Below are the code and all the weights of a small trained network. Each question names an input and a class and asks about switching units off, where a switched-off unit gives its printed mean instead of its output.

import numpy as np


def w(rows, s, z=0):
    codes = np.array(rows[::2]) - 128.0
    scale = np.full(codes.shape[1], s)
    scale[-1] = z or s
    return codes * scale


def norm(h):
    return h / np.sqrt((h * h).mean(-1, keepdims=True) + 1e-5)


def f(y):
    return np.maximum(y, 0)


def log_softmax(a):
    a = a - a.max(-1, keepdims=True)
    return a - np.log(np.exp(a).sum(-1, keepdims=True))


def net(x, mask):
    res = np.array(x, float).reshape(1, 7) / 4 @ E
    u = 0
    for l in range(2):
        y = f(norm(res) @ A[l][:, :-1].T + A[l][:, -1])
        res = res + np.where(mask[u : u + 7], y, B[l][:, -1]) @ B[l][:, :-1]
        u += 7
    return log_softmax(norm(res)[-1] @ U[:, :-1].T + U[:, -1])


A, B = {}, {}
E = w([
[122,128,128,127,128],'x0',
[254,187,33,105,199],'x1',
[182,205,208,69,83],'x2',
[192,132,195,213,161],'x3',
[130,125,130,124,130],'x4',
[128,128,127,126,128],'x5',
[93,234,87,209,67],'x6',
],0.0067)
A[0] = w([
[104,20,214,78,115,120],'L0N1',
[52,230,120,174,78,54],'L0N2',
[18,171,94,15,151,82],'L0N3',
[64,156,54,1,90,12],'L0N4',
[86,128,75,44,56,1],'L0N5',
[140,149,233,193,198,84],'L0N6',
[146,224,203,32,7,8],'L0N7',
],0.009,0.0051)
B[0] = w([
[104,158,107,96,103,254],'L0N1',
[77,198,118,107,77,240],'L0N2',
[184,108,143,176,104,230],'L0N3',
[198,77,168,178,98,221],'L0N4',
[143,106,187,167,107,182],'L0N5',
[170,73,160,153,93,231],'L0N6',
[92,132,142,168,249,250],'L0N7',
],0.014,0.0043)
A[1] = w([
[151,124,188,208,131,2],'L1N1',
[92,67,61,143,114,115],'L1N2',
[168,165,205,56,170,85],'L1N3',
[132,19,158,15,155,133],'L1N4',
[163,156,170,99,95,102],'L1N5',
[254,183,53,111,163,100],'L1N6',
[32,91,205,162,98,128],'L1N7',
],0.012,0.0037)
B[1] = w([
[171,72,113,169,49,207],'L1N1',
[206,145,127,210,239,172],'L1N2',
[114,124,60,198,211,176],'L1N3',
[52,228,160,215,37,203],'L1N4',
[107,146,91,141,117,159],'L1N5',
[76,88,164,27,89,228],'L1N6',
[197,100,92,2,187,254],'L1N7',
],0.01,0.0077)
U = w([
[218,92,162,180,65,40],'0',
[109,126,117,26,141,216],'1',
[64,208,120,178,93,86],'2',
[152,136,104,199,251,251],'3',
],0.015,0.0011)

Each question gives the input, the list of numbers given to net, and the class t.
The units are the neurons (one row each of A and B). Each row of codes is followed by its name. A weight is (code - 128) times the scale printed after its matrix; where a second scale follows, it is the last column's (A, B and U).
mask holds one flag per neuron, layer by layer. A switched-off neuron (its flag False) gives its mean, the last column of its row in B, instead of its output. The means were averaged over made-up inputs and are rounded, as every weight is.
A unit's drop is (log p(t) with every unit on - log p(t) with that unit switched off) / (log p(t) with every unit on - log p(t) with every unit switched off).
The circuit of an input: a set's keep is (log p(t) with only the set's units on - log p(t) with every unit switched off) / (log p(t) with every unit on - log p(t) with every unit switched off). Starting from the 12 units with the biggest drops (on a tie, the unit counted first), units are removed one at a time, each time the one whose removal leaves the highest keep (on an exact tie, the one counted first), for as long as the keep stays at least 0.8.
units of the circuit, in order: the units of the circuit, biggest drop first
most important unit: the unit with the biggest drop
top k neurons: the k neurons with the biggest drops, biggest first
top k neurons in layer l: the k neurons of layer l with the biggest drops, biggest first
input [0,-8,2,2,8,8,5], class 1: units of the circuit, in order	L1N7
input [-5,-5,4,-7,3,-6,6], class 0: top 3 neurons	L0N4, L0N3, L0N5
input [-6,8,-6,6,-5,6,-8], class 1: top 2 neurons	L1N6, L0N7
input [2,-7,7,-8,-1,7,6], class 0: top 2 neurons	L0N3, L0N4
input [2,-3,-4,-3,-3,-4,0], class 3: top 2 neurons in layer 1	L1N2, L1N6
input [-7,-6,1,4,0,-8,-7], class 2: top 2 neurons in layer 0	L0N1, L0N2
input [1,7,-1,0,7,-8,6], class 1: top 2 neurons	L1N6, L1N4
input [5,-2,-1,5,-8,-7,-6], class 2: top 2 neurons	L1N4, L0N1
input [-5,-7,5,6,-6,-1,-6], class 1: top 2 neurons in layer 0	L0N1, L0N4
input [-2,4,8,5,8,-3,7], class 3: top 2 neurons in layer 1	L1N4, L1N3
input [-2,-6,4,-2,7,4,0], class 1: top 2 neurons	L1N7, L0N1
input [-1,2,3,1,-3,-5,-3], class 2: top 2 neurons in layer 1	L1N4, L1N7
input [-4,6,7,5,0,-1,-4], class 3: top 2 neurons in layer 1	L1N3, L1N7
input [0,-8,-4,-8,1,-2,3], class 0: top neuron in layer 0	L0N3
input [4,-8,3,-2,0,2,8], class 1: top 2 neurons	L1N7, L1N4
input [7,3,8,6,-3,-1,-5], class 3: top 4 neurons in layer 0	L0N4, L0N3, L0N7, L0N5
input [5,7,1,6,-2,2,-2], class 1: top 2 neurons	L1N6, L0N4
input [-3,0,2,1,-4,-8,-2], class 2: top 2 neurons in layer 1	L1N4, L1N2
input [0,2,7,5,-3,-7,-2], class 3: top 2 neurons	L1N3, L0N7
input [8,7,-2,6,1,3,8], class 2: most important unit	L1N7
input [1,-2,-2,2,1,4,-4], class 2: top 2 neurons	L1N4, L0N2
input [-2,1,4,-3,-4,-7,-4], class 2: top 2 neurons	L1N7, L1N4
input [-4,-7,-6,-8,6,-7,1], class 0: top 3 neurons in layer 0	L0N3, L0N4, L0N7
input [-5,5,6,-1,-5,-6,2], class 3: top 3 neurons in layer 0	L0N7, L0N1, L0N2
input [8,5,5,-5,2,4,-2], class 0: top 2 neurons in layer 0	L0N4, L0N3
